Below are the code and all the weights of a small trained network. Each question names an input and a target symbol and asks about switching units off, where a switched-off unit gives its printed mean instead of its output.

import numpy as np


def w(rows, s, z=0):
    codes = np.array(rows[::2]) - 128.0
    scale = np.full(codes.shape[1], s)
    scale[-1] = z or s
    return codes * scale


def norm(h):
    return h / np.sqrt((h * h).mean(-1, keepdims=True) + 1e-5)


def f(y):
    return np.maximum(y, 0)


def softmax(a):
    e = np.exp(a - a.max(-1, keepdims=True))
    return e / e.sum(-1, keepdims=True)


def log_softmax(a):
    a = a - a.max(-1, keepdims=True)
    return a - np.log(np.exp(a).sum(-1, keepdims=True))


def net(x, mask):
    ids = ['Φαδεηω'.index(c) for c in x.split()]
    T = len(ids)
    res = E[ids] + P[:T]
    r = norm(res)
    for j in range(3):
        rows = slice(3 * j, 3 * j + 3)
        q, k, v = (r @ M[0][rows].T for M in (Q, K, V))
        z = softmax(np.where(np.tri(T) > 0, q @ k.T / 3**0.5, -1e9)) @ v
        o = O[0][rows]
        res = res + np.where(mask[j], z, o[:, -1]) @ o[:, :-1]
    y = f(norm(res) @ A[0][:, :-1].T + A[0][:, -1])
    res = res + np.where(mask[3:15], y, B[0][:, -1]) @ B[0][:, :-1]
    return log_softmax(norm(res)[-1] @ U[:, :-1].T + U[:, -1])


Q, K, V, O, A, B = {}, {}, {}, {}, {}, {}
E = w([
[115,103,3,128,69,66,131,81,115,168,166,128],'Φ',
[152,129,137,69,119,33,148,65,94,150,139,147],'α',
[187,132,128,127,93,93,109,216,77,181,186,105],'δ',
[133,151,66,140,190,100,110,102,120,88,196,130],'ε',
[112,112,132,151,117,87,111,140,175,91,208,96],'η',
[176,69,127,64,103,143,82,61,147,80,106,78],'ω',
],0.021)
P = w([
[146,113,145,182,86,93,86,130,81,45,251,171],'0',
[135,143,138,88,125,136,127,119,130,114,150,126],'1',
[91,156,159,117,110,128,56,79,117,107,159,150],'2',
[130,86,115,111,148,116,139,118,165,164,148,142],'3',
[148,151,135,95,129,142,146,156,136,116,124,115],'4',
[112,149,132,152,98,112,77,114,98,112,133,139],'5',
[139,110,113,149,154,131,146,94,139,169,116,101],'6',
[138,163,148,110,132,150,137,171,143,132,102,117],'7',
[105,135,127,150,100,112,71,125,94,120,117,140],'8',
[132,131,121,187,165,135,136,98,143,170,72,93],'9',
[138,167,152,133,127,149,136,182,162,121,71,122],'10',
[119,128,117,151,93,124,78,133,79,88,100,135],'11',
],0.028)
Q[0] = w([
[106,98,126,150,125,81,94,99,129,122,149,151],'h1',
[85,88,102,116,186,173,245,132,168,198,101,150],'h1',
[125,126,148,119,157,134,72,131,74,125,124,151],'h1',
[123,173,164,91,131,136,212,121,118,96,88,107],'h2',
[100,145,120,186,122,155,133,165,130,115,180,156],'h2',
[142,192,143,104,138,94,252,172,116,162,108,186],'h2',
[132,114,148,146,88,104,89,95,42,155,133,195],'h3',
[93,82,202,167,41,101,76,119,140,136,141,92],'h3',
[111,118,151,178,159,160,212,133,185,108,190,135],'h3',
],0.015)
K[0] = w([
[124,158,103,98,72,145,154,140,110,70,126,171],'h1',
[136,97,117,95,102,113,49,92,60,122,213,139],'h1',
[156,193,99,126,119,163,130,114,162,175,118,123],'h1',
[116,137,130,101,157,45,159,75,188,118,105,110],'h2',
[160,114,116,153,148,163,112,165,123,219,120,110],'h2',
[58,209,111,185,146,5,207,135,127,182,103,142],'h2',
[190,186,133,93,64,126,150,164,65,202,91,128],'h3',
[100,95,214,110,15,98,140,158,184,166,105,25],'h3',
[78,169,183,158,154,100,111,140,135,77,241,109],'h3',
],0.013)
V[0] = w([
[89,254,50,118,158,58,202,107,196,88,146,164],'h1',
[140,138,251,158,129,70,203,201,191,91,179,142],'h1',
[147,100,64,215,132,124,154,203,32,123,148,194],'h1',
[144,168,246,88,151,149,135,190,110,69,124,148],'h2',
[119,134,82,173,164,98,92,192,207,120,157,57],'h2',
[145,96,183,113,67,128,158,144,81,109,103,185],'h2',
[173,154,81,144,204,164,152,174,200,138,77,83],'h3',
[92,55,139,97,131,193,101,105,83,131,221,123],'h3',
[173,95,110,166,117,146,147,95,119,198,84,125],'h3',
],0.0083)
O[0] = w([
[64,124,166,120,134,124,140,142,183,187,140,121,98],'h1',
[126,158,133,169,130,157,89,87,145,170,115,180,254],'h1',
[126,83,179,99,187,163,119,53,3,139,133,139,105],'h1',
[143,159,173,100,161,65,135,129,162,73,81,114,152],'h2',
[122,112,123,119,114,147,80,112,164,90,129,122,99],'h2',
[140,163,142,139,181,140,150,88,140,133,121,128,203],'h2',
[123,135,132,84,148,93,107,128,122,85,136,119,32],'h3',
[132,124,109,154,131,124,116,152,109,105,79,155,236],'h3',
[120,149,158,156,131,95,129,134,155,124,136,170,84],'h3',
],0.014,0.003)
A[0] = w([
[185,135,117,112,139,160,142,184,93,130,49,84,80],'n1',
[117,79,63,175,171,98,113,111,155,108,125,90,130],'n2',
[233,82,132,151,197,162,176,148,100,162,47,114,74],'n3',
[86,131,53,162,179,252,99,178,78,117,109,90,131],'n4',
[157,151,150,102,166,160,160,145,99,187,127,108,92],'n5',
[58,139,116,25,115,116,173,175,97,92,196,67,1],'n6',
[147,78,90,173,128,99,107,111,57,116,184,159,134],'n7',
[175,112,205,171,166,122,171,135,127,75,119,100,152],'n8',
[126,113,105,110,111,107,131,211,185,191,147,121,111],'n9',
[21,118,189,199,133,176,103,125,118,167,85,186,20],'n10',
[97,80,32,187,135,135,221,193,119,167,84,119,77],'n11',
[184,177,140,80,121,134,236,191,130,111,122,133,95],'n12',
],0.013,0.0087)
B[0] = w([
[161,168,124,157,107,166,77,113,210,207,117,112,171],'n1',
[94,85,189,161,109,141,141,151,64,150,135,139,177],'n2',
[74,201,159,127,169,152,194,178,180,106,63,75,197],'n3',
[102,125,155,198,110,112,151,182,176,147,107,57,181],'n4',
[155,148,84,175,151,127,129,159,175,153,74,93,162],'n5',
[93,186,49,81,177,224,78,252,87,152,49,137,146],'n6',
[127,96,118,152,91,105,89,49,71,130,174,155,249],'n7',
[154,144,73,121,102,117,78,110,110,181,179,172,178],'n8',
[104,100,185,77,138,159,175,116,94,76,157,127,211],'n9',
[213,118,114,158,196,133,206,174,74,127,59,57,150],'n10',
[147,73,166,176,134,111,113,155,60,100,147,99,156],'n11',
[141,118,178,102,238,114,115,115,123,150,106,84,176],'n12',
],0.013,0.012)
U = w([
[171,65,135,163,150,173,70,73,104,118,185,193,254],'Φ',
[105,116,221,168,192,150,199,76,86,91,97,63,22],'α',
[149,182,118,253,119,165,91,130,183,196,97,144,49],'δ',
[83,145,78,108,155,212,105,166,101,121,119,166,139],'ε',
[76,164,179,149,108,194,130,99,204,116,215,161,132],'η',
[198,109,73,155,130,103,121,151,173,45,150,103,158],'ω',
],0.0058,0.0029)

Each question gives the input, a string of symbols that net reads in full, and the target symbol t.
The units are the heads (3 rows each of Q, K, V and O) and the neurons (one row each of A and B). Each row of codes is followed by its name. A weight is (code - 128) times the scale printed after its matrix; where a second scale follows, it is the last column's (O, A, B and U).
mask holds one flag per unit, heads first, then neurons. A switched-off unit (its flag False) gives its mean, the last column of its rows in O or B, instead of its output. The means were averaged over made-up inputs and are rounded, as every weight is.
A unit's drop is (log p(t) with every unit on - log p(t) with that unit switched off) / (log p(t) with every unit on - log p(t) with every unit switched off).
The circuit of an input: a set's keep is (log p(t) with only the set's units on - log p(t) with every unit switched off) / (log p(t) with every unit on - log p(t) with every unit switched off). Starting from the 12 units with the biggest drops (on a tie, the unit counted first), units are removed one at a time, each time the one whose removal leaves the highest keep (on an exact tie, the one counted first), for as long as the keep stays at least 0.8.
circuit, biggest first: the units of the circuit, biggest drop first
unit that matters most: the unit with the biggest drop
k most important neurons: the k neurons with the biggest drops, biggest first
which heads matter: for each layer, one digit per head in row order, 1 if its drop is at least 0.15 and else 0, layers parted by /
drop of u: that unit's drop, to one decimal
input δ ε Φ δ δ ω δ δ η ε ε η, target α: which heads matter -> 100
input ε δ δ δ δ α δ δ δ ω, target Φ: which heads matter -> 011
input η Φ α, target ε: which heads matter -> 100
input ω δ δ ω δ ω η, target Φ: unit that matters most -> h3
input ω δ δ Φ Φ η α, target Φ: circuit, biggest first -> (h2, n7)
input ε η Φ, target δ: which heads matter -> 101
input δ α δ, target η: circuit, biggest first -> (h1, n9)
input α ω δ δ ω δ ω, target δ: 3 most important neurons -> (n9, n8, n3)
input α ω Φ ω δ α δ α δ ε, target Φ: which heads matter -> 001
input δ α η δ δ, target δ: which heads matter -> 100
input ω ω ω ω, target δ: which heads matter -> 111
input ω δ ω α ω δ ω δ δ δ α ω, target η: circuit, biggest first -> (h1, h3)
input δ δ δ δ Φ ω, target ε: circuit, biggest first -> (h1, n6)
input ω ω δ α δ δ η η η, target δ: 2 most important neurons -> (n10, n3)
input α η ω α ω η δ, target Φ: which heads matter -> 011
input α δ ω δ δ, target δ: circuit, biggest first -> (n1)
input ω α ε, target η: circuit, biggest first -> (h1, n9)
input η ε δ δ α δ ε δ δ ε η Φ, target δ: 2 most important neurons -> (n7, n10)
input δ α δ δ δ ε η α ω, target η: circuit, biggest first -> (h1, h3, n9)
input ω α η ω Φ, target Φ: which heads matter -> 000
input α ω δ δ α δ ω δ η δ η α, target δ: circuit, biggest first -> (h1)
input η ω ω η α ε δ ε δ ε α α, target η: circuit, biggest first -> (h1, h3)
input δ α ω ω, target α: 2 most important neurons -> (n3, n2)
input δ ω Φ δ δ δ Φ δ, target Φ: circuit, biggest first -> (h2, h1)
input α ω δ ω, target α: drop of n8 -> 0.0
input ω ε ω η α δ δ Φ η, target ε: drop of n6 -> 0.8
input δ Φ δ α δ ε α η δ ω, target Φ: drop of h1 -> 0.1
input η δ δ ω Φ η Φ Φ δ, target ε: drop of n6 -> 0.9
